Below is a small trained network, with its code and all its weights. Each question gives an input and a target symbol and asks what happens when units are switched off, that is, made to give their printed mean instead of their output.

import numpy as np


def w(rows, s, z=0):
    codes = np.array(rows[::2]) - 128.0
    scale = np.full(codes.shape[1], s)
    scale[-1] = z or s
    return codes * scale


def f(y):
    return y / 2 * (1 + np.tanh(0.7978845608 * (y + 0.044715 * y**3)))


def softmax(a):
    e = np.exp(a - a.max(-1, keepdims=True))
    return e / e.sum(-1, keepdims=True)


def log_softmax(a):
    a = a - a.max(-1, keepdims=True)
    return a - np.log(np.exp(a).sum(-1, keepdims=True))


def net(x, mask):
    ids = ['αβγδεζηθλξπστφψ'.index(c) for c in x.split()]
    T = len(ids)
    res = E[ids] + P[:T]
    r = res
    for j in range(3):
        rows = slice(2 * j, 2 * j + 2)
        q, k, v = (r @ M[0][rows].T for M in (Q, K, V))
        z = softmax(np.where(np.tri(T) > 0, q @ k.T / 2**0.5, -1e9)) @ v
        o = O[0][rows]
        res = res + np.where(mask[j], z, o[:, -1]) @ o[:, :-1]
    y = f(res @ A[0][:, :-1].T + A[0][:, -1])
    res = res + np.where(mask[3:11], y, B[0][:, -1]) @ B[0][:, :-1]
    return log_softmax(res[-1] @ U[:, :-1].T + U[:, -1])


Q, K, V, O, A, B = {}, {}, {}, {}, {}, {}
E = w([
[204,48,79,148,137,209],'α',
[67,132,116,105,85,126],'β',
[121,147,99,129,59,95],'γ',
[98,131,93,170,55,78],'δ',
[128,174,249,209,174,140],'ε',
[125,146,138,65,115,174],'ζ',
[50,117,129,135,120,154],'η',
[210,49,83,148,152,223],'θ',
[96,215,106,172,116,153],'λ',
[171,94,2,116,203,113],'ξ',
[72,131,136,91,123,173],'π',
[168,71,210,182,134,67],'σ',
[96,115,113,193,110,119],'τ',
[142,151,118,95,95,139],'φ',
[67,111,123,180,121,136],'ψ',
],0.016)
P = w([
[189,88,76,147,75,254],'0',
[100,141,97,103,78,102],'1',
[109,144,104,110,89,104],'2',
[114,142,116,117,97,107],'3',
[167,155,146,139,178,127],'4',
[150,151,141,135,171,111],'5',
[134,155,132,131,158,98],'6',
[129,144,135,133,159,96],'7',
[120,151,128,133,156,87],'8',
[110,161,109,132,158,71],'9',
[112,141,132,138,157,86],'10',
[112,143,134,140,164,83],'11',
[120,158,122,150,179,69],'12',
],0.01)
Q[0] = w([
[111,205,210,124,184,69],'head 0',
[119,223,85,143,217,85],'head 0',
[127,144,112,123,250,48],'head 1',
[127,218,154,138,171,85],'head 1',
[123,124,168,108,171,76],'head 2',
[145,165,139,145,124,129],'head 2',
],0.024)
K[0] = w([
[122,192,197,87,116,4],'head 0',
[37,210,71,137,229,48],'head 0',
[122,165,131,48,190,7],'head 1',
[37,199,141,134,160,68],'head 1',
[107,139,130,111,160,83],'head 2',
[105,145,159,123,132,108],'head 2',
],0.018)
V[0] = w([
[87,52,131,152,169,146],'head 0',
[119,88,176,164,111,38],'head 0',
[90,153,144,20,177,128],'head 1',
[3,107,110,191,180,163],'head 1',
[56,100,100,143,80,108],'head 2',
[120,143,210,146,75,162],'head 2',
],0.025)
O[0] = w([
[106,57,149,119,103,154,123],'head 0',
[94,74,87,211,78,61,29],'head 0',
[122,144,174,2,122,125,97],'head 1',
[42,86,137,134,128,236,175],'head 1',
[107,125,98,60,88,109,144],'head 2',
[116,121,194,80,203,153,8],'head 2',
],0.016)
A[0] = w([
[80,166,122,183,63,110,201],'neuron 0',
[156,124,157,107,137,163,104],'neuron 1',
[56,205,170,200,26,95,136],'neuron 2',
[136,133,179,144,120,142,118],'neuron 3',
[120,106,119,95,123,123,231],'neuron 4',
[179,7,91,45,218,71,60],'neuron 5',
[149,95,68,90,173,129,105],'neuron 6',
[151,99,100,134,131,148,2],'neuron 7',
],0.016,0.0082)
B[0] = w([
[108,178,140,95,22,12,253],'neuron 0',
[126,127,120,133,62,96,164],'neuron 1',
[161,89,136,134,245,241,230],'neuron 2',
[40,89,118,52,150,66,139],'neuron 3',
[173,88,140,106,181,115,160],'neuron 4',
[87,146,185,198,4,199,146],'neuron 5',
[92,97,150,169,247,143,182],'neuron 6',
[72,126,205,179,129,143,154],'neuron 7',
],0.015,0.022)
U = w([
[178,109,208,197,96,209,130],'α',
[254,29,112,117,207,221,150],'β',
[156,101,18,128,200,103,215],'γ',
[42,137,67,126,63,55,92],'δ',
[79,115,177,146,141,124,114],'ε',
[140,144,229,120,96,132,93],'ζ',
[128,44,82,106,79,195,123],'η',
[134,125,181,146,105,149,101],'θ',
[53,213,109,116,135,182,89],'λ',
[215,94,137,111,37,187,255],'ξ',
[157,96,201,82,115,146,148],'π',
[170,77,218,152,90,109,164],'σ',
[88,121,151,157,63,152,84],'τ',
[181,152,225,116,144,128,144],'φ',
[92,71,79,153,63,185,77],'ψ',
],0.0071,0.0081)

Each question gives the input, a string of symbols that net reads in full, and the target symbol t.
The units are the heads (2 rows each of Q, K, V and O) and the neurons (one row each of A and B). Each row of codes is followed by its name. A weight is (code - 128) times the scale printed after its matrix; where a second scale follows, it is the last column's (O, A, B and U).
mask holds one flag per unit, heads first, then neurons. A switched-off unit (its flag False) gives its mean, the last column of its rows in O or B, instead of its output. The means were averaged over made-up inputs and are rounded, as every weight is.
A unit's drop is (log p(t) with every unit on - log p(t) with that unit switched off) / (log p(t) with every unit on - log p(t) with every unit switched off).
The circuit of an input: a set's keep is (log p(t) with only the set's units on - log p(t) with every unit switched off) / (log p(t) with every unit on - log p(t) with every unit switched off). Starting from all 11 units, units are removed one at a time, each time the one whose removal leaves the highest keep (on an exact tie, the one counted first), for as long as the keep stays at least 0.8.
units of the circuit, in order: the units of the circuit, biggest drop first
unit that matters most: the unit with the biggest drop
top k neurons: the k neurons with the biggest drops, biggest first
which heads matter: for each layer, one digit per head in row order, 1 if its drop is at least 0.15 and else 0, layers parted by /
input λ β η, target λ: unit that matters most : neuron 2
input δ η ξ φ, target δ: units of the circuit, in order : neuron 0; head 1
input ψ ζ λ ζ ξ σ ξ ξ ξ π, target ξ: units of the circuit, in order : neuron 6; head 2
input η θ ξ ξ, target β: which heads matter : 001
input δ ξ ξ η, target δ: which heads matter : 011
input δ π π, target δ: units of the circuit, in order : neuron 0; head 1
input ψ θ η, target ψ: top 2 neurons : neuron 0; neuron 2
input π λ ξ γ, target π: top 2 neurons : neuron 2; neuron 1
input ξ α λ ε, target ε: which heads matter : 101
input ξ φ γ γ ξ γ, target γ: top 2 neurons : neuron 2; neuron 5
input γ γ λ η, target γ: which heads matter : 010
input φ τ ξ η, target φ: which heads matter : 111
input ζ ξ λ β, target ζ: which heads matter : 111
input δ η ξ ξ α, target α: top 4 neurons : neuron 0; neuron 5; neuron 2; neuron 7
input ξ η σ ξ γ ξ ψ ξ η ξ ξ σ, target σ: which heads matter : 100
input ξ ξ δ σ ξ ξ δ ζ η, target ξ: units of the circuit, in order : neuron 6
input λ ξ ξ π ξ π θ δ, target ξ: top 2 neurons : neuron 6; neuron 7
input ξ λ τ τ, target ξ: which heads matter : 100
input φ ξ ξ θ, target α: top 2 neurons : neuron 0; neuron 2
input ε ξ γ, target ε: unit that matters most : head 2
input ξ ξ ξ δ, target ξ: top 2 neurons : neuron 6; neuron 0
